Below is a small trained network, with its code and all its weights. Each question gives an input and a target symbol and asks what happens when units are switched off, that is, made to give their printed mean instead of their output.

import numpy as np


def w(rows, s, z=0):
    codes = np.array(rows[::2]) - 128.0
    scale = np.full(codes.shape[1], s)
    scale[-1] = z or s
    return codes * scale


def norm(h):
    return h / np.sqrt((h * h).mean(-1, keepdims=True) + 1e-5)


def f(y):
    return y / 2 * (1 + np.tanh(0.7978845608 * (y + 0.044715 * y**3)))


def softmax(a):
    e = np.exp(a - a.max(-1, keepdims=True))
    return e / e.sum(-1, keepdims=True)


def log_softmax(a):
    a = a - a.max(-1, keepdims=True)
    return a - np.log(np.exp(a).sum(-1, keepdims=True))


def net(x, mask):
    ids = ['αβηλξπτω'.index(c) for c in x.split()]
    T = len(ids)
    res = E[ids] + P[:T]
    u = 0
    for l in range(2):
        q, k, v = (norm(res) @ M[l].T for M in (Q, K, V))
        z = softmax(np.where(np.tri(T) > 0, q @ k.T / 2**0.5, -1e9)) @ v
        res = res + np.where(mask[u], z, O[l][:, -1]) @ O[l][:, :-1]
        u += 1
        y = f(norm(res) @ A[l][:, :-1].T + A[l][:, -1])
        res = res + np.where(mask[u : u + 12], y, B[l][:, -1]) @ B[l][:, :-1]
        u += 12
    return log_softmax(norm(res)[-1] @ U[:, :-1].T + U[:, -1])


Q, K, V, O, A, B = {}, {}, {}, {}, {}, {}
E = w([
[31,106,168,163,198,181],'α',
[235,87,177,108,197,106],'β',
[206,193,80,200,163,32],'η',
[43,189,79,89,122,252],'λ',
[107,2,161,139,59,230],'ξ',
[237,234,69,95,95,120],'π',
[106,135,32,225,33,147],'τ',
[210,23,164,206,149,36],'ω',
],0.0039)
P = w([
[95,166,137,155,190,124],'0',
[253,53,155,197,56,225],'1',
[148,142,69,147,206,137],'2',
[84,141,106,120,169,110],'3',
[241,46,174,181,45,214],'4',
[149,131,77,101,207,79],'5',
[67,127,106,79,145,81],'6',
[226,45,194,162,32,191],'7',
],0.0053)
Q[0] = w([
[254,10,138,165,85,193],'0.h0',
[94,112,111,130,79,156],'0.h0',
],0.0091)
K[0] = w([
[34,87,103,1,105,5],'0.h0',
[93,131,105,100,81,175],'0.h0',
],0.008)
V[0] = w([
[110,230,76,255,42,117],'0.h0',
[177,154,162,185,237,40],'0.h0',
],0.0031)
O[0] = w([
[100,175,253,133,89,88,113],'0.h0',
[92,90,83,42,93,62,251],'0.h0',
],0.0057,0.0029)
A[0] = w([
[152,85,147,160,14,110,24],'0.n0',
[2,75,162,155,202,133,115],'0.n1',
[174,151,132,111,160,175,115],'0.n2',
[96,106,118,123,224,59,107],'0.n3',
[76,82,144,139,88,229,6],'0.n4',
[30,181,93,111,101,101,148],'0.n5',
[147,69,86,68,163,119,118],'0.n6',
[132,205,150,91,136,66,97],'0.n7',
[148,22,158,168,137,91,74],'0.n8',
[96,186,112,87,225,144,128],'0.n9',
[108,185,78,36,168,110,126],'0.n10',
[184,79,174,76,80,151,8],'0.n11',
],0.007,0.0025)
B[0] = w([
[97,175,164,26,243,130,196],'0.n0',
[125,4,100,14,46,180,200],'0.n1',
[60,95,113,181,70,88,137],'0.n2',
[120,13,224,210,183,52,254],'0.n3',
[238,201,91,139,145,14,161],'0.n4',
[61,154,62,186,175,216,182],'0.n5',
[186,117,130,131,21,94,251],'0.n6',
[222,162,59,134,102,121,149],'0.n7',
[131,226,48,108,73,155,203],'0.n8',
[109,187,226,68,126,141,212],'0.n9',
[170,244,199,164,134,171,227],'0.n10',
[21,199,90,162,183,105,178],'0.n11',
],0.0044,0.0035)
Q[1] = w([
[156,53,92,90,104,10],'1.h0',
[186,43,40,146,98,255],'1.h0',
],0.0083)
K[1] = w([
[186,18,133,127,114,2],'1.h0',
[56,39,48,40,28,157],'1.h0',
],0.007)
V[1] = w([
[183,100,132,171,110,63],'1.h0',
[75,1,136,106,159,72],'1.h0',
],0.0042)
O[1] = w([
[4,167,118,107,101,198,250],'1.h0',
[126,253,143,168,96,144,138],'1.h0',
],0.0045,0.0016)
A[1] = w([
[81,100,68,143,168,127,93],'1.n0',
[94,102,114,254,122,217,2],'1.n1',
[83,169,109,81,140,214,46],'1.n2',
[112,135,131,61,142,107,73],'1.n3',
[111,146,135,199,216,104,47],'1.n4',
[82,166,151,141,155,165,69],'1.n5',
[172,141,104,108,152,57,100],'1.n6',
[74,168,154,92,188,154,53],'1.n7',
[45,90,104,135,114,74,126],'1.n8',
[159,134,213,120,126,134,83],'1.n9',
[112,75,174,98,174,110,107],'1.n10',
[172,195,126,156,93,95,57],'1.n11',
],0.0091,0.0054)
B[1] = w([
[170,159,172,136,62,151,141],'1.n0',
[63,156,76,255,151,195,171],'1.n1',
[97,113,138,156,196,28,165],'1.n2',
[139,74,119,178,162,166,118],'1.n3',
[80,190,25,67,108,102,158],'1.n4',
[149,74,141,101,149,129,116],'1.n5',
[83,86,198,100,127,152,205],'1.n6',
[156,37,106,97,151,91,139],'1.n7',
[232,130,150,143,183,158,172],'1.n8',
[93,115,142,143,81,51,252],'1.n9',
[80,138,148,103,92,162,207],'1.n10',
[118,114,190,70,168,144,205],'1.n11',
],0.0073,0.0025)
U = w([
[39,58,144,82,127,237,100],'α',
[98,161,180,184,23,75,150],'β',
[61,206,74,61,146,92,114],'η',
[122,54,85,120,237,99,141],'λ',
[170,106,44,71,47,141,126],'ξ',
[181,211,187,70,150,206,79],'π',
[100,136,130,226,151,190,255],'τ',
[254,87,154,194,150,104,45],'ω',
],0.0084,0.0039)

Each question gives the input, a string of symbols that net reads in full, and the target symbol t.
The units are the heads (2 rows each of Q, K, V and O) and the neurons (one row each of A and B). Each row of codes is followed by its name. A weight is (code - 128) times the scale printed after its matrix; where a second scale follows, it is the last column's (O, A, B and U).
mask holds one flag per unit, layer by layer, with each layer's heads first. A switched-off unit (its flag False) gives its mean, the last column of its rows in O or B, instead of its output. The means were averaged over made-up inputs and are rounded, as every weight is.
A unit's drop is (log p(t) with every unit on - log p(t) with that unit switched off) / (log p(t) with every unit on - log p(t) with every unit switched off).
The circuit of an input: a set's keep is (log p(t) with only the set's units on - log p(t) with every unit switched off) / (log p(t) with every unit on - log p(t) with every unit switched off). Starting from the 12 units with the biggest drops (on a tie, the unit counted first), units are removed one at a time, each time the one whose removal leaves the highest keep (on an exact tie, the one counted first), for as long as the keep stays at least 0.8.
units of the circuit, in order: the units of the circuit, biggest drop first
unit that matters most: the unit with the biggest drop
top k neurons: the k neurons with the biggest drops, biggest first
k most important neurons of layer l: the k neurons of layer l with the biggest drops, biggest first
input π α ω β π α ξ α, target τ: units of the circuit, in order	[0.h0; 1.n1]
input τ η ξ β β τ λ, target λ: top 2 neurons	[1.n2; 0.n5]
input β λ α β β β ω η, target η: 2 most important neurons of layer 0	[0.n3; 0.n0]
input η β λ β η λ β π, target ξ: units of the circuit, in order	[0.h0]
input β β ξ ξ β η β ω, target ξ: units of the circuit, in order	[0.h0; 0.n8]
input ξ η β α η, target π: units of the circuit, in order	[0.n3; 0.n0]
input ξ τ β β β β α λ, target π: top 3 neurons	[0.n4; 0.n1; 0.n3]
input τ τ β α ω, target π: units of the circuit, in order	[0.n1; 0.n8; 0.n0; 1.n11]
input τ τ β ξ π, target τ: units of the circuit, in order	[0.h0; 1.n1; 0.n2]
input α β η λ τ, target ω: top 2 neurons	[0.n0; 0.n5]
input β β β ω ω τ η ω, target λ: top 4 neurons	[0.n0; 0.n11; 0.n3; 0.n8]
input ω ξ β η π, target λ: top 2 neurons	[0.n0; 0.n11]
input η ξ β β λ τ α β, target π: units of the circuit, in order	[0.n3; 0.n1; 0.n11; 1.n11]
input β λ τ α β τ τ α, target β: unit that matters most	0.h0
input β β π α ξ, target π: top 3 neurons	[0.n4; 0.n1; 0.n0]
input β α β π β, target α: 2 most important neurons of layer 0	[0.n11; 0.n3]
input β α π β β β λ α, target ω: 4 most important neurons of layer 0	[0.n4; 0.n3; 0.n5; 0.n1]
input β β β β β λ β τ, target ξ: units of the circuit, in order	[0.h0; 0.n3]
input α β η β τ λ η η, target λ: top 2 neurons	[0.n0; 0.n3]
input β ξ τ ω τ, target η: most important neuron of layer 1	[1.n2]
input α α ω, target ω: top 4 neurons	[1.n8; 0.n3; 0.n0; 0.n5]
input ξ τ τ τ τ τ π π, target α: top 2 neurons	[0.n0; 0.n11]
input τ β ξ ω λ, target η: units of the circuit, in order	[0.h0; 0.n3; 1.n2; 0.n11]
input β π τ β ξ β β λ, target ξ: units of the circuit, in order	[0.h0; 0.n4]
input α β α τ τ α λ τ, target ω: top 2 neurons	[0.n5; 0.n0]
input α ξ λ α τ, target π: 3 most important neurons of layer 0	[0.n1; 0.n0; 0.n4]
input ξ λ ω α α, target π: top 3 neurons	[0.n4; 0.n1; 0.n3]
input τ α β α λ, target π: unit that matters most	0.n4
